Below are the code and all the weights of a small trained network. Each question names an input and a target symbol and asks about switching units off, where a switched-off unit gives its printed mean instead of its output.

import numpy as np


def w(rows, s, z=0):
    codes = np.array(rows[::2]) - 128.0
    scale = np.full(codes.shape[1], s)
    scale[-1] = z or s
    return codes * scale


def f(y):
    return y / 2 * (1 + np.tanh(0.7978845608 * (y + 0.044715 * y**3)))


def softmax(a):
    e = np.exp(a - a.max(-1, keepdims=True))
    return e / e.sum(-1, keepdims=True)


def log_softmax(a):
    a = a - a.max(-1, keepdims=True)
    return a - np.log(np.exp(a).sum(-1, keepdims=True))


def net(x, mask):
    ids = ['ΠΦβδεζημξστ'.index(c) for c in x.split()]
    T = len(ids)
    res = E[ids] + P[:T]
    u = 0
    for l in range(2):
        r = res
        for j in range(2):
            rows = slice(4 * j, 4 * j + 4)
            q, k, v = (r @ M[l][rows].T for M in (Q, K, V))
            z = softmax(np.where(np.tri(T) > 0, q @ k.T / 4**0.5, -1e9)) @ v
            o = O[l][rows]
            res = res + np.where(mask[u + j], z, o[:, -1]) @ o[:, :-1]
        u += 2
        y = f(res @ A[l][:, :-1].T + A[l][:, -1])
        res = res + np.where(mask[u : u + 8], y, B[l][:, -1]) @ B[l][:, :-1]
        u += 8
    return log_softmax(res[-1] @ U[:, :-1].T + U[:, -1])


Q, K, V, O, A, B = {}, {}, {}, {}, {}, {}
E = w([
[215,177,3],'Π',
[36,92,204],'Φ',
[205,131,20],'β',
[136,124,88],'δ',
[56,31,182],'ε',
[148,117,59],'ζ',
[114,231,32],'η',
[153,138,123],'μ',
[138,138,101],'ξ',
[201,50,52],'σ',
[50,184,122],'τ',
],0.012)
P = w([
[81,231,66],'0',
[71,73,33],'1',
[54,49,45],'2',
[75,3,69],'3',
[72,13,54],'4',
[56,64,66],'5',
[51,29,68],'6',
[57,56,133],'7',
[77,31,113],'8',
],0.0053)
Q[0] = w([
[95,126,129],'0.h0',
[129,164,124],'0.h0',
[191,228,241],'0.h0',
[4,77,197],'0.h0',
[64,154,114],'0.h1',
[57,116,79],'0.h1',
[69,209,62],'0.h1',
[179,213,192],'0.h1',
],0.011)
K[0] = w([
[108,158,53],'0.h0',
[193,113,198],'0.h0',
[65,49,187],'0.h0',
[99,164,66],'0.h0',
[145,220,192],'0.h1',
[173,151,159],'0.h1',
[85,91,5],'0.h1',
[101,178,131],'0.h1',
],0.011)
V[0] = w([
[68,234,2],'0.h0',
[83,189,226],'0.h0',
[76,84,112],'0.h0',
[202,166,178],'0.h0',
[130,35,211],'0.h1',
[91,252,190],'0.h1',
[100,42,97],'0.h1',
[87,217,187],'0.h1',
],0.0087)
O[0] = w([
[210,231,193,250],'0.h0',
[189,31,33,53],'0.h0',
[45,96,227,141],'0.h0',
[181,69,191,84],'0.h0',
[136,148,37,120],'0.h1',
[215,3,53,80],'0.h1',
[17,254,212,177],'0.h1',
[189,47,30,93],'0.h1',
],0.0056,0.011)
A[0] = w([
[162,119,113,96],'0.n0',
[155,120,176,244],'0.n1',
[96,193,134,48],'0.n2',
[59,2,130,209],'0.n3',
[168,195,109,119],'0.n4',
[90,81,112,253],'0.n5',
[87,173,127,219],'0.n6',
[149,89,175,203],'0.n7',
],0.013,0.0061)
B[0] = w([
[177,186,166,122],'0.n0',
[147,218,2,170],'0.n1',
[146,102,218,220],'0.n2',
[206,155,34,148],'0.n3',
[62,116,170,167],'0.n4',
[216,212,146,143],'0.n5',
[98,121,94,254],'0.n6',
[95,165,102,133],'0.n7',
],0.0058,0.017)
Q[1] = w([
[102,67,117],'1.h0',
[83,20,115],'1.h0',
[162,130,38],'1.h0',
[174,6,206],'1.h0',
[174,165,194],'1.h1',
[97,157,127],'1.h1',
[95,160,255],'1.h1',
[37,17,150],'1.h1',
],0.0093)
K[1] = w([
[104,127,166],'1.h0',
[98,142,172],'1.h0',
[143,152,136],'1.h0',
[1,135,105],'1.h0',
[136,100,95],'1.h1',
[155,130,121],'1.h1',
[155,180,91],'1.h1',
[118,142,192],'1.h1',
],0.018)
V[1] = w([
[248,93,244],'1.h0',
[110,184,59],'1.h0',
[9,186,155],'1.h0',
[192,125,120],'1.h0',
[35,63,121],'1.h1',
[128,133,127],'1.h1',
[143,37,109],'1.h1',
[46,109,224],'1.h1',
],0.013)
O[1] = w([
[220,49,129,41],'1.h0',
[53,136,183,253],'1.h0',
[179,170,212,141],'1.h0',
[101,54,115,157],'1.h0',
[109,255,168,11],'1.h1',
[126,132,139,136],'1.h1',
[108,150,59,8],'1.h1',
[188,108,138,16],'1.h1',
],0.0091,0.012)
A[1] = w([
[37,62,193,90],'1.n0',
[33,209,144,210],'1.n1',
[123,237,185,13],'1.n2',
[255,91,201,2],'1.n3',
[73,21,72,95],'1.n4',
[64,69,159,75],'1.n5',
[193,107,183,12],'1.n6',
[248,197,71,226],'1.n7',
],0.0074,0.0062)
B[1] = w([
[209,146,64,216],'1.n0',
[157,62,118,254],'1.n1',
[77,119,118,193],'1.n2',
[168,164,16,150],'1.n3',
[181,119,206,181],'1.n4',
[206,137,62,178],'1.n5',
[112,255,68,143],'1.n6',
[71,129,165,129],'1.n7',
],0.0077,0.03)
U = w([
[87,134,177,186],'Π',
[67,103,177,161],'Φ',
[90,109,131,95],'β',
[2,168,100,91],'δ',
[77,116,132,118],'ε',
[81,120,143,118],'ζ',
[78,204,87,72],'η',
[87,114,72,182],'μ',
[124,51,182,3],'ξ',
[114,179,102,83],'σ',
[156,157,98,95],'τ',
],0.01,0.0055)

Each question gives the input, a string of symbols that net reads in full, and the target symbol t.
The units are the heads (4 rows each of Q, K, V and O) and the neurons (one row each of A and B). Each row of codes is followed by its name. A weight is (code - 128) times the scale printed after its matrix; where a second scale follows, it is the last column's (O, A, B and U).
mask holds one flag per unit, layer by layer, with each layer's heads first. A switched-off unit (its flag False) gives its mean, the last column of its rows in O or B, instead of its output. The means were averaged over made-up inputs and are rounded, as every weight is.
A unit's drop is (log p(t) with every unit on - log p(t) with that unit switched off) / (log p(t) with every unit on - log p(t) with every unit switched off).
The circuit of an input: a set's keep is (log p(t) with only the set's units on - log p(t) with every unit switched off) / (log p(t) with every unit on - log p(t) with every unit switched off). Starting from the 12 units with the biggest drops (on a tie, the unit counted first), units are removed one at a time, each time the one whose removal leaves the highest keep (on an exact tie, the one counted first), for as long as the keep stays at least 0.8.
units of the circuit, in order: the units of the circuit, biggest drop first
top k neurons in layer l: the k neurons of layer l with the biggest drops, biggest first
which heads matter: for each layer, one digit per head in row order, 1 if its drop is at least 0.15 and else 0, layers parted by /
input σ ε δ, target η: top neuron in layer 1	1.n3
input ζ τ β Φ ζ ζ Φ, target Π: which heads matter	00 / 11
input η Π Φ Π Φ Φ τ β β, target ξ: units of the circuit, in order	0.h0; 1.h1
input η ζ Π, target ξ: units of the circuit, in order	0.h0; 1.h1; 1.h0
input ζ σ Φ, target Π: units of the circuit, in order	1.h0; 1.h1; 0.h1
input Φ ξ Φ Φ Φ ε ξ, target μ: which heads matter	11 / 10
input ε ε δ ε β ζ, target δ: units of the circuit, in order	0.h0; 0.n3; 1.h0; 0.h1
input η Φ β Φ β Φ Π ζ, target ξ: units of the circuit, in order	0.h0; 1.h1
input η β Φ ζ Φ η β ζ, target ξ: units of the circuit, in order	0.h0; 1.h1
input ζ ζ Π Φ δ Φ η, target Π: units of the circuit, in order	1.h0; 1.h1; 0.n4
input η η Φ, target ξ: units of the circuit, in order	0.h1; 0.h0; 1.h0
input ζ Φ Φ Π Π σ, target Π: which heads matter	00 / 10
input Φ ε Φ Φ δ ζ ξ δ, target μ: top 3 neurons in layer 0	0.n3; 0.n5; 0.n2
input ε Π τ Φ Φ δ Φ, target δ: top 3 neurons in layer 0	0.n3; 0.n2; 0.n4
input η Φ ε τ ε Φ, target ξ: units of the circuit, in order	1.h1
input Φ Π Φ Φ Π Φ Π σ, target μ: top 3 neurons in layer 0	0.n3; 0.n5; 0.n2
input σ Φ ε ζ Φ ζ Φ, target η: which heads matter	01 / 11
input η Φ ζ δ Φ β δ, target ξ: top 2 neurons in layer 0	0.n6; 0.n0
input ζ ξ Π Π, target Π: top 2 neurons in layer 1	1.n0; 1.n5
input σ Φ δ η η Φ ζ ε τ, target η: top 2 neurons in layer 1	1.n3; 1.n6
input Φ Π Φ Π ε ε δ ε β, target μ: top neuron in layer 0	0.n3
input ζ Π Φ ε, target Π: which heads matter	01 / 10
input Φ δ Φ σ Π, target μ: top 3 neurons in layer 1	1.n0; 1.n5; 1.n1
input σ Π Φ ζ ξ σ ζ Φ, target η: top 2 neurons in layer 0	0.n2; 0.n4
